In the rows, zero is written as 128.
Each row of numbers belongs to one of the elements below and depends on some of the facts about them. Some rows are named. Which element is each other row?

There are 2 kinds of fact about the elements: plaklar, bestotar.
Q105 plaklar Q517; Q105 plaklar Q606; Q105 plaklar Q863; Q105 plaklar Q301; Q134 plaklar Q85; Q137 plaklar Q863; Q137 plaklar Q806; Q137 plaklar Q797
Q137 plaklar Q619; Q137 plaklar Q482; Q140 plaklar Q274; Q140 plaklar Q561; Q140 plaklar Q69; Q140 plaklar Q943; Q140 plaklar Q674; Q140 plaklar Q521
Q172 plaklar Q517; Q18 plaklar Q764; Q18 plaklar Q710; Q186 plaklar Q797; Q186 plaklar Q354; Q186 plaklar Q24; Q197 plaklar Q117; Q197 plaklar Q838
Q197 plaklar Q797; Q197 plaklar Q710; Q197 plaklar Q727; Q2 plaklar Q571; Q2 plaklar Q790; Q219 plaklar Q544; Q219 plaklar Q817; Q219 plaklar Q912
Q255 plaklar Q815; Q255 plaklar Q620; Q255 plaklar Q557; Q255 plaklar Q800; Q255 plaklar Q839; Q255 plaklar Q417; Q255 plaklar Q619; Q276 plaklar Q96
Q276 plaklar Q743; Q280 plaklar Q519; Q280 plaklar Q590; Q280 plaklar Q512; Q280 plaklar Q325; Q3 plaklar Q938; Q3 plaklar Q590; Q308 plaklar Q694
Q324 plaklar Q950; Q324 plaklar Q325; Q324 plaklar Q538; Q339 plaklar Q129; Q339 plaklar Q705; Q341 plaklar Q779; Q341 plaklar Q358; Q341 plaklar Q847
Q341 plaklar Q413; Q341 plaklar Q839; Q341 plaklar Q297; Q364 plaklar Q57; Q364 plaklar Q267; Q364 plaklar Q512; Q364 plaklar Q958; Q380 plaklar Q729
Q395 plaklar Q236; Q397 plaklar Q561; Q397 plaklar Q817; Q397 plaklar Q764; Q397 plaklar Q330; Q405 plaklar Q542; Q405 plaklar Q962; Q405 plaklar Q24
Q405 plaklar Q727; Q405 plaklar Q521; Q406 plaklar Q542; Q457 plaklar Q359; Q457 plaklar Q420; Q462 plaklar Q931; Q462 plaklar Q810; Q462 plaklar Q764
Q462 plaklar Q660; Q465 plaklar Q112; Q465 plaklar Q102; Q465 plaklar Q674; Q489 plaklar Q729; Q489 plaklar Q20; Q489 plaklar Q279; Q489 plaklar Q644
Q489 plaklar Q943; Q489 plaklar Q85; Q490 plaklar Q199; Q490 plaklar Q644; Q490 plaklar Q521; Q498 plaklar Q953; Q498 plaklar Q55; Q498 plaklar Q102
Q498 plaklar Q325; Q500 plaklar Q863; Q500 plaklar Q303; Q500 plaklar Q806; Q500 plaklar Q808; Q500 plaklar Q14; Q540 plaklar Q671; Q540 plaklar Q561
Q540 plaklar Q24; Q559 plaklar Q420; Q559 plaklar Q590; Q559 plaklar Q660; Q559 plaklar Q413; Q562 plaklar Q714; Q562 plaklar Q838; Q562 plaklar Q806
Q562 plaklar Q162; Q562 plaklar Q285; Q562 plaklar Q182; Q566 plaklar Q233; Q566 plaklar Q552; Q566 plaklar Q958; Q566 plaklar Q285; Q573 plaklar Q69
Q573 plaklar Q382; Q580 plaklar Q694; Q580 plaklar Q790; Q580 plaklar Q847; Q6 plaklar Q236; Q6 plaklar Q912; Q6 plaklar Q411; Q605 plaklar Q792
Q605 plaklar Q743; Q605 plaklar Q358; Q605 plaklar Q330; Q605 plaklar Q613; Q608 plaklar Q538; Q624 plaklar Q271; Q624 plaklar Q538; Q626 plaklar Q414
Q626 plaklar Q883; Q626 plaklar Q674; Q632 plaklar Q606; Q632 plaklar Q359; Q632 plaklar Q330; Q651 plaklar Q943; Q651 plaklar Q123; Q658 plaklar Q938
Q658 plaklar Q274; Q658 plaklar Q271; Q658 plaklar Q85; Q66 plaklar Q427; Q66 plaklar Q703; Q66 plaklar Q552; Q66 plaklar Q472; Q66 plaklar Q689
Q675 plaklar Q544; Q675 plaklar Q20; Q678 plaklar Q359; Q678 plaklar Q810; Q678 plaklar Q185; Q678 plaklar Q195; Q678 plaklar Q710; Q681 plaklar Q792
Q681 plaklar Q953; Q681 plaklar Q705; Q681 plaklar Q644; Q681 plaklar Q110; Q687 plaklar Q478; Q687 plaklar Q129; Q687 plaklar Q301; Q687 plaklar Q279
Q687 plaklar Q764; Q687 plaklar Q32; Q697 plaklar Q129; Q697 plaklar Q860; Q697 plaklar Q763; Q697 plaklar Q613; Q704 plaklar Q102; Q704 plaklar Q110
Q709 plaklar Q279; Q709 plaklar Q275; Q709 plaklar Q162; Q709 plaklar Q874; Q713 plaklar Q275; Q713 plaklar Q657; Q713 plaklar Q555; Q728 plaklar Q751
Q728 plaklar Q958; Q728 plaklar Q182; Q738 plaklar Q199; Q742 plaklar Q931; Q746 plaklar Q236; Q746 plaklar Q883; Q746 plaklar Q808; Q767 plaklar Q571
Q767 plaklar Q620; Q767 plaklar Q358; Q767 plaklar Q411; Q767 plaklar Q502; Q767 plaklar Q382; Q767 plaklar Q136; Q772 plaklar Q40; Q772 plaklar Q96
Q772 plaklar Q355; Q778 plaklar Q517; Q778 plaklar Q606; Q778 plaklar Q355; Q778 plaklar Q32; Q782 plaklar Q274; Q782 plaklar Q810; Q782 plaklar Q102
Q782 plaklar Q800; Q787 plaklar Q301; Q787 plaklar Q847; Q79 plaklar Q763; Q79 plaklar Q413; Q814 plaklar Q620; Q814 plaklar Q32; Q814 plaklar Q515
Q849 plaklar Q519; Q849 plaklar Q274; Q849 plaklar Q152; Q849 plaklar Q5; Q849 plaklar Q908; Q866 plaklar Q152; Q866 plaklar Q354; Q886 plaklar Q129
Q886 plaklar Q920; Q886 plaklar Q251; Q886 plaklar Q5; Q893 plaklar Q863; Q893 plaklar Q950; Q906 plaklar Q129; Q907 plaklar Q561; Q907 plaklar Q829
Q923 plaklar Q620; Q94 plaklar Q199; Q94 plaklar Q619; Q941 plaklar Q519; Q963 plaklar Q427; Q963 plaklar Q839; Q967 plaklar Q414; Q986 plaklar Q274
Q986 plaklar Q442; Q986 plaklar Q14; Q986 plaklar Q154; Q102 bestotar 774; Q105 bestotar 102; Q110 bestotar 774; Q112 bestotar 908; Q117 bestotar 874
Q123 bestotar 908; Q129 bestotar 874; Q134 bestotar 102; Q136 bestotar 874; Q137 bestotar 874; Q14 bestotar 102; Q140 bestotar 908; Q152 bestotar 774
Q154 bestotar 102; Q162 bestotar 102; Q172 bestotar 102; Q18 bestotar 774; Q182 bestotar 908; Q185 bestotar 774; Q186 bestotar 908; Q195 bestotar 774
Q197 bestotar 774; Q199 bestotar 908; Q2 bestotar 774; Q20 bestotar 774; Q219 bestotar 874; Q233 bestotar 102; Q236 bestotar 102; Q24 bestotar 102
Q251 bestotar 774; Q255 bestotar 874; Q267 bestotar 874; Q271 bestotar 102; Q274 bestotar 102; Q275 bestotar 774; Q276 bestotar 774; Q279 bestotar 874
Q280 bestotar 908; Q285 bestotar 908; Q297 bestotar 102; Q3 bestotar 102; Q301 bestotar 102; Q303 bestotar 102; Q308 bestotar 102; Q32 bestotar 874
Q324 bestotar 774; Q325 bestotar 874; Q330 bestotar 874; Q339 bestotar 102; Q341 bestotar 102; Q354 bestotar 908; Q355 bestotar 874; Q358 bestotar 874
Q359 bestotar 874; Q364 bestotar 102; Q380 bestotar 908; Q382 bestotar 908; Q395 bestotar 102; Q397 bestotar 102; Q40 bestotar 102; Q405 bestotar 874
Q406 bestotar 874; Q411 bestotar 874; Q413 bestotar 102; Q414 bestotar 102; Q417 bestotar 102; Q420 bestotar 908; Q427 bestotar 874; Q442 bestotar 102
Q457 bestotar 874; Q462 bestotar 774; Q465 bestotar 908; Q472 bestotar 874; Q478 bestotar 102; Q482 bestotar 908; Q489 bestotar 774; Q490 bestotar 908
Q498 bestotar 774; Q5 bestotar 102; Q500 bestotar 102; Q502 bestotar 774; Q512 bestotar 774; Q515 bestotar 102; Q517 bestotar 774; Q519 bestotar 102
Q521 bestotar 908; Q538 bestotar 874; Q540 bestotar 774; Q542 bestotar 908; Q544 bestotar 102; Q55 bestotar 774; Q552 bestotar 102; Q555 bestotar 102
Q557 bestotar 874; Q559 bestotar 874; Q561 bestotar 874; Q562 bestotar 874; Q566 bestotar 102; Q57 bestotar 874; Q571 bestotar 874; Q573 bestotar 874
Q580 bestotar 874; Q590 bestotar 102; Q6 bestotar 774; Q605 bestotar 102; Q606 bestotar 874; Q608 bestotar 908; Q613 bestotar 908; Q619 bestotar 908
Q620 bestotar 102; Q624 bestotar 874; Q626 bestotar 102; Q632 bestotar 874; Q644 bestotar 102; Q651 bestotar 874; Q657 bestotar 102; Q658 bestotar 874
Q66 bestotar 102; Q660 bestotar 774; Q671 bestotar 102; Q674 bestotar 102; Q675 bestotar 874; Q678 bestotar 774; Q681 bestotar 102; Q687 bestotar 874
Q689 bestotar 874; Q69 bestotar 874; Q694 bestotar 908; Q697 bestotar 908; Q703 bestotar 874; Q704 bestotar 774; Q705 bestotar 874; Q709 bestotar 102
Q710 bestotar 774; Q713 bestotar 908; Q714 bestotar 874; Q727 bestotar 774; Q728 bestotar 874; Q729 bestotar 102; Q738 bestotar 102; Q742 bestotar 874
Q743 bestotar 908; Q746 bestotar 874; Q751 bestotar 874; Q763 bestotar 102; Q764 bestotar 874; Q767 bestotar 874; Q772 bestotar 102; Q778 bestotar 774
Q779 bestotar 774; Q782 bestotar 874; Q787 bestotar 102; Q79 bestotar 102; Q790 bestotar 774; Q792 bestotar 874; Q797 bestotar 102; Q800 bestotar 874
Q806 bestotar 874; Q808 bestotar 874; Q810 bestotar 102; Q814 bestotar 102; Q815 bestotar 102; Q817 bestotar 774; Q829 bestotar 102; Q838 bestotar 874
Q839 bestotar 102; Q847 bestotar 102; Q849 bestotar 102; Q85 bestotar 774; Q860 bestotar 102; Q863 bestotar 102; Q866 bestotar 774; Q874 bestotar 874
Q883 bestotar 874; Q886 bestotar 874; Q893 bestotar 874; Q906 bestotar 102; Q907 bestotar 874; Q908 bestotar 102; Q912 bestotar 774; Q920 bestotar 102
Q923 bestotar 908; Q931 bestotar 874; Q938 bestotar 102; Q94 bestotar 874; Q941 bestotar 774; Q943 bestotar 102; Q950 bestotar 874; Q953 bestotar 102
Q958 bestotar 874; Q96 bestotar 774; Q962 bestotar 102; Q963 bestotar 874; Q967 bestotar 874; Q986 bestotar 874

Some elements and their rows:
Q886: [156 101 137 128 153 145 115 119 178 123 112  91 123  88  64  92 108 144
 155 109 113 125  97 129 102  97 188 127 106  69 164 175 155 137]
Q6: [115 128 133 134 131 129 102 109 142 111 145 132 112 162 190 139  58 128
 156 194 142 123  33 154 108 200  71 129 102 178 162 104 114 156]
Q140: [ 84 129 112 124  91 156 162 121  85  88  55  85 117 110  96 164 117 158
 117 131 144 130 156 138 116 107 102 131 165 188 170 125 117  86]
Q678: [104 131 128 143 120 127 118 106 200 103 122 145 116 172 120 107  90 118
 124 129 138 131 101 133 123 195 142 107  73 208  80 111 120 130]
Q963: [170 112 138 137 149 143 129 124 185 143 114 106 142  93 139 109 129 133
 152  96 133 124 139 133 113 148 152 126 107 129 174 113 138 100]
Q814: [128 139 126 135 120 137 159 119  84 150 151 152 176 124 129 152 119  74
 129 115 109 121 109  78 131 134  92 122 219 139 144  75 158 117]
Q580: [171 112 136 140 150 150 136 125 191 144 122 121 142  84 152 109 129 134
 152 100 130 116 140 124 111 153 157 122 112 130 181  96 139  80]
Q18: [ 99 136 120 141 112 129 122  95 215  97 121 148 105 170 135 104  88 132
 123 127 128 127  94 135 117 186 130 107  73 199  84 120 131 134]
Q274: [116 127 113 116 121 134 133 150  47 128 138 124 173 122 102 144 132  93
  89 121 121 136 137 125 139 115  99 133 187 129  73 134 128 162]
Q136: [163 107 136 127 163 136 111 149 162 138 124 123 129 101 157 108 161 152
 156 108 136 121 142 141 125 114 153 127  99 105 152 145 123 107]
Q619: [ 92 140 145 132  93 107 153 115 117 123  85 104  79 149 111 156 154 170
 144 160 155 131 177 117 141  86 128 129 153 132 181 125 120  87]
Q413: [121 129 126 128 123 114 156 123 106 144 168 138 161 146 122 131 135 120
  90 130 120 119 138 102 147 126 103 128 178 112  94 105 152 173]
Q671: [117 140 115 117 122 118 144 131  85 132 158 140 144 148 142 140 138 120
  97 122 113 127 132 119 143 105  84 132 166 106  94 130 139 178]
Q32: [161 107 132 132 164 145 108 155 157 137 121 147 116  99 144 121 160 133
 169  92 124 121 135 127 124 103 175 122 103 110 152 144 120  70]
Q714: [163 108 133 127 158 133 110 148 167 135 118 120 119 106 153 109 159 150
 152 105 133 123 147 148 127 115 163 130  89  99 148 148 120 107]
Q874: [163 110 131 127 159 135 108 148 163 135 123 124 121 101 151 111 158 150
 153 104 132 121 143 148 126 113 158 129  92  98 142 156 119 106]
Q606: [162 118 124 131 173 136 104 159 162 136 120 153  99 115 131 122 160 124
 161  78 121 130 141 131 128 111 192 129  70 115 152 139 103  48]
Q660: [100 126 138 140 119 121  93 119 165 112 135 161 112 157 151 107 125 134
 140 164 146 125 101 138 130 167 127 107  86 172  68 135 118 137]
Q958: [166 109 133 127 162 130 113 146 175 137 125 112 122 107 146 108 150 150
 148 111 134 124 147 146 128 128 156 130  85 101 146 146 122 115]

Which element is each row?
No name comes twice in this set of rows, the named rows included.
[121 127 115 121 130 115 156 137  96 132 157 127 159 157 102 138 136 115
  82 111 118 128 140 114 151 120 106 131 166 127  79 118 132 168]	Q810
[105 168 141 133  74 122  81  93 137 121 129 163  89 102 127  98  70 104
 106 224 140 142 111 141 108 225 146 136  38 145  85 114 105 129]	Q324
[119 136 116 119 122 122 145 131  76 135 161 147 147 139 154 146 136 121
  98 129 113 122 124 118 139 111  82 135 168 109 106 129 136 171]	Q544
[125 133 117 122 109 129 152 125  74 131 136 105 178 120  66 131  94  84
  77 124 114 138 124 115 130 145 109 136 178 137  92 109 138 161]	Q849
[159 118 122 125 149 156 123 134 153 126  97 103 137  80 148 118 130 126
 154  83 125 133 137 149 102 123 141 129 100 126 161 141 127 101]	Q651
[171  94 129 130 162 151 122 159 147 126  91  60 167  95  56 108 113 105
 132  84 139 140 140 150 115 158 187 130 121 164 130 124 112  86]	Q782
[ 81 115 143 136  96 133 161  92 132 102  94  96  90 120  17 134 111 184
 126 179 129 111 110  92 117  76 158 125 151 104 189 144 156 122]	Q697
[104 147 127 137 106 118 113  94 185 106 117 144 100 172 148 110  88 118
 138 138 136 138  99 144 117 180 126 113  72 186  98 125 123 149]	Q197
[ 92 156 149 133  67  96 151  92 107 124  63  75  87 159 123 154 164 158
 167 145 161 153 197 131 135  59 120 121 175 129 183 147 135 117]	Q199
[165 119 127 128 152 141 129 125 184 130 106  99 126  99 146 107 124 135
 147  87 127 134 141 151 108 135 149 131  89 122 167 136 132 109]	Q406

The same elements again, as new rows of numbers:
Named rows:
Q199: [ 61 126 115 136 134 167 137 157 163 172 141 119 160 120 208 131  83 144
 122 166 126 128 131 131 155 121 148 145 131 144]
Q490: [ 84 135  93 136 132 163 127 169 151 165 133 123 153 109 251 140  82 145
 141 162 129 145 122 140 180 128 145 145 119 134]
Q561: [130 124 118 107 143 130  88 151 124 169 190 127 118 140 126 116 143 124
  80 137 115 123 122 122 108 123 112 123 118 114]
Q397: [178 147 143 102 127 105 134 100  84 123 105 168 151 121 122 114 115 124
 167 141 127 139 124 131 166 137 125 125 127 135]
Q442: [131 128 156 127 123 117 172  68 112 105 121 147 153 128 100 110 116 122
 143 144 128 123 133 126 134 127 121 133 130 147]
Q772: [147 138 140 130 120 102 163 110 101  99 101 157 134 121 132 120 126 125
 180 129 131 136 134 131 157 134 118 132 127 136]
Q129: [106 118 111  99 129 148 133 185 135 103 207  95 100 137  84 126 115 129
  95  85 108 106 115 121 131 107 113 119 117 115]
Q197: [161 131 118 125 128 134 101 134 122 156  53 113 110 113 134 132 140 137
 149 106 140 137 112 143 110 138 176 125 137 119]
Q710: [146 122 137 120 131 145 106 111 132 159  68 107 124 122  94 126 134 135
 121 115 137 123 118 136  90 130 180 124 146 128]
Q632: [140 135 107 109 141 104  73 221 114 165 164 140  91 134 130 132 160 128
 132 112 121 129 133 124 127 132 105 118 121 110]
Q301: [124 129 158 120 124 109 174 100 110 112 114 152 143 128  91 109 119 126
 162 133 127 116 138 125 135 125 120 132 136 149]
Q660: [143 121 137 127 128 147 112 103 134 147  66 103 124 123  93 128 134 134
 116 112 138 124 117 135  88 130 175 124 145 127]
Q810: [142 131 157 119 127 116 161  69 106 115 119 150 158 128  94 109 116 121
 142 148 128 125 133 126 136 129 121 130 131 147]
Q790: [135 119 137 135 122 146 117 102 143 140  64 106 119 124 103 129 138 135
 117 108 137 125 118 135  87 129 176 127 146 124]
Q413: [133 129 158 128 121 116 171  72 115  99 117 150 151 130 101 114 118 123
 143 138 127 124 134 126 135 125 119 132 133 144]
Q806: [105 118 118 126 138 124 105 169 137 157 183 120 105 140 126 120 149 126
  98 127 118 119 131 122 101 122 105 128 119 118]
Q324: [137 121 107 163 138 130 125 144 130 110  55  71 101 115 111 168 140 128
 168  99 160 136 126 145  94 144 160 120 128 138]
Q472: [112 119 119 124 137 128 103 160 136 149 186 119 109 140 122 125 147 125
  88 126 117 119 129 121 103 121 107 125 119 116]
Q498: [163 127 111 144 129 142 109 108 129 117  60  89 115 115 125 153 133 129
 137 107 149 141 111 144 106 142 170 121 130 125]

Rows to name:
No name comes twice in this set of rows, the named rows included.
[147 120 132 133 131 152 110  82 137 140  72  93 131 122 100 135 129 131
 108 119 141 129 113 137  86 132 176 123 139 129]	Q102
[109 120 119 122 139 124 100 177 134 157 179 123 105 140 116 123 151 126
  98 122 118 117 133 120 102 121 105 125 121 117]	Q355
[ 87 134  96 159 144 148 124 189 158 113 127  93 145 123 163 191  92 132
 160 146 153 137 151 129 162 141 128 122 130 153]	Q608
[155 137 135 137 123 109 162  83 103  83 107 143 143 122 125 131 120 119
 168 136 136 140 130 132 154 137 116 128 121 141]	Q3
[ 99 122  88 136 132 123 118 189 127 168 174 124  88 119 226 108 148 133
 127 124 113 138 113 140 127 122 107 144  95 105]	Q94
[135 119 134 128 126 150 124 102 139 139  68  96 121 122  94 127 131 135
 119 104 136 122 115 136  91 127 178 126 144 128]	Q251
[103 117 116 132 142 123 107 175 136 148 183 109 103 140 116 130 148 124
 103 122 123 118 135 121  98 123 104 125 118 124]	Q950
[165 130 123 153  99 138 104  99 153 102  40 126 106 120 153 145 158 135
 122  92 138 146 115 136 111 136 169 128 147  97]	Q6
[139 118 130 132 131 152 118  93 136 145  69  92 126 120 103 129 130 133
 114 116 139 126 113 139  85 131 177 127 138 131]	Q85
[151 139 142 138 107 104 163  96 114  79  94 162 133 124 142 124 132 125
 168 122 129 139 133 128 160 133 115 133 130 127]	Q341
[151 134 102 112 139 121  77 173 116 158 176 131 109 132 155 130 149 125
 104 127 119 138 117 128 130 132 108 121 110 106]	Q907

The same elements again, as new rows of numbers:
Some elements and their rows:
Q883: [173 127 118 133 122 129  92  85 144 117  70 100 129  51  93 141  98 117
 108 139 116 154 116 112 139 147 145 160 123 174]
Q626: [ 89 169 163 104 133 163 167 165 125  87 125 159 126 147 173 131 154 104
 154 143  61  98 122 145  85 127 121 159 125  70]
Q94: [157 146 117 138 150 140  94  80 163 128  78 158 126 114 113 141  68 140
  97 125 146 155 138 107 105 162 136 167  93 166]
Q405: [188 175  98 133 151 147 104 125 150  86  61 171 142 129 134 120  65 139
 127 129 121 113 138 103 101 144 131 166  98 172]
Q727: [109  86  74 121 124 109  74 161  90 114 147 123 147 182 144 148 140 113
 149 119 141 118 139  94 133  50 110  90 155 155]
Q931: [192 128 109 136 103 109 100  80 142 145  99 111 116  79  94 109  79 122
 123 145 132 131 125 115 160 160 127 125 125 196]
Q806: [173 119 130 118 145 109  92  64 145 128  73 119 117  89  61 128  95 129
  86 124 132 154 129 112 140 134 128 155 136 179]
Q671: [ 88 136 142 121 130 130 177 169 106 113 147 162 130 159 152  98 155 118
 143 114  54  66 141 131  96 124 114 156 163 131]
Q512: [142  72  72 133  97 124  83 125  89 121 156  61 139 176 122 177 156 102
 150 130 136 135 103 142 145  57 135  63 133 100]
Q817: [104  94  84 114 109 104  88 156  96 115 157 103 145 120 157 170 145 117
 156 134 140 128 121  97 158  60 114  82 135 153]
Q573: [175 148 117 144 127 139 101 101 148 111  72 144 136  78 127 145  76 143
 114 126 133 147 114 109 114 159 143 154  84 169]
Q687: [180 184 119 109 146 125 111 104 171  97  91 180 116 110 114 132  67 152
 106 134 167 140 118 113 144 155 126 130  73 167]
Q555: [ 74 125 169  99 149 132 184 125 113 112 158 150 118 143 143 110 147 131
 131 110  93  98 143 159 121 108 111 140 146  92]
Q689: [188 101 133 156 135 136 106  64 123 148  89 114 130  88  99 127  81 148
 101  97 126 151 123 134 142 137 133 144 111 159]
Q958: [200  99 120 140 133 133 111  60 135 131  87  88 123  90  75 117  87 131
 102 103 123 144 123 146 146 118 134 138 125 150]
Q886: [205 178  94 134 143 124 117 117 158  90  85 158 122 123 106 136  88 148
  99 131 158 126 100 134 115 150 150 127  73 160]
Q255: [163 159 138 146 141 156  88  74 152 143  82 172 124 123 121 153  57 147
 101 121 145 167 121 109 104 181 128 157  72 149]
Q863: [ 72 125 172  94 140 114 157 109 126 142 155 150  95 153  93 110 167 105
 110 130  75 117 127 143 113 128 120 142 177 114]
Q743: [143 103 140 161 127  99 138 177 145 188 142  73 150  74 120  75 162 175
 135 127 215 159 152  99 168 158 142 112 169 120]

Which element is each row?
No name comes twice in this set of rows, the named rows included.
[ 84 133  78 107 128 148  87 158 127  77 150 134 151 170 186 196 131 127
 169 146 188 134 135 114 130  60 128  95  81 101]	Q489
[ 96  98  89 110 115  82  84 139 101 137 175 117 127 138 125 174 149 128
 131 121 179 145 104 110 162  67 118  63 120 155]	Q96
[159 136 116 115 150 116 120  70 156 117  92 121 122  78  98 121  78 144
  98 121 162 135 139 119 156 124 134 155 109 161]	Q874
[104 143 188 123 152 177 184 138 109 124 142 181 124 186 161 123 135 134
 143 102  71 102 125 168  97 115 102 143 109  55]	Q66
[128 129 127 153 140 153 131 198 161 140 112  96 169 129 170  90 139 165
 160 142 219 155 187  95 126 156 150 148 153  87]	Q490
[175 163 138 144 135 139  98 102 150 126  78 167 134  74 131 154  63 150
 112 120 138 158 101 106 119 168 136 149  58 157]	Q767
[115  84 126 167 134 125 126 169 141 179 130  56 163 104 132  84 155 160
 130 128 216 159 190  93 136 155 151 145 187 120]	Q199
[129 119 154 161 135 136 123 175 141 191 124 105 159 100 144  93 150 170
 137 124 214 180 156  90 141 166 140 130 150  92]	Q923
[ 87 173 171 110 136 137 182 171 118 116 155 195 117 162 165 119 140 137
 142 119  82  86 108 144 108 142 115 128 101  97]	Q605
[110 155 186 107 157 182 184 140 115 104 138 178 127 190 158 116 138 127
 150 101  63  91 133 173 103  92 104 145 126  42]	Q566
[ 95 119 157 140 110 117 181 126  98 169 181 137 105 143 131 110 153 119
 126 112  61 100 118 157 125 150 113 120 151 123]	Q413

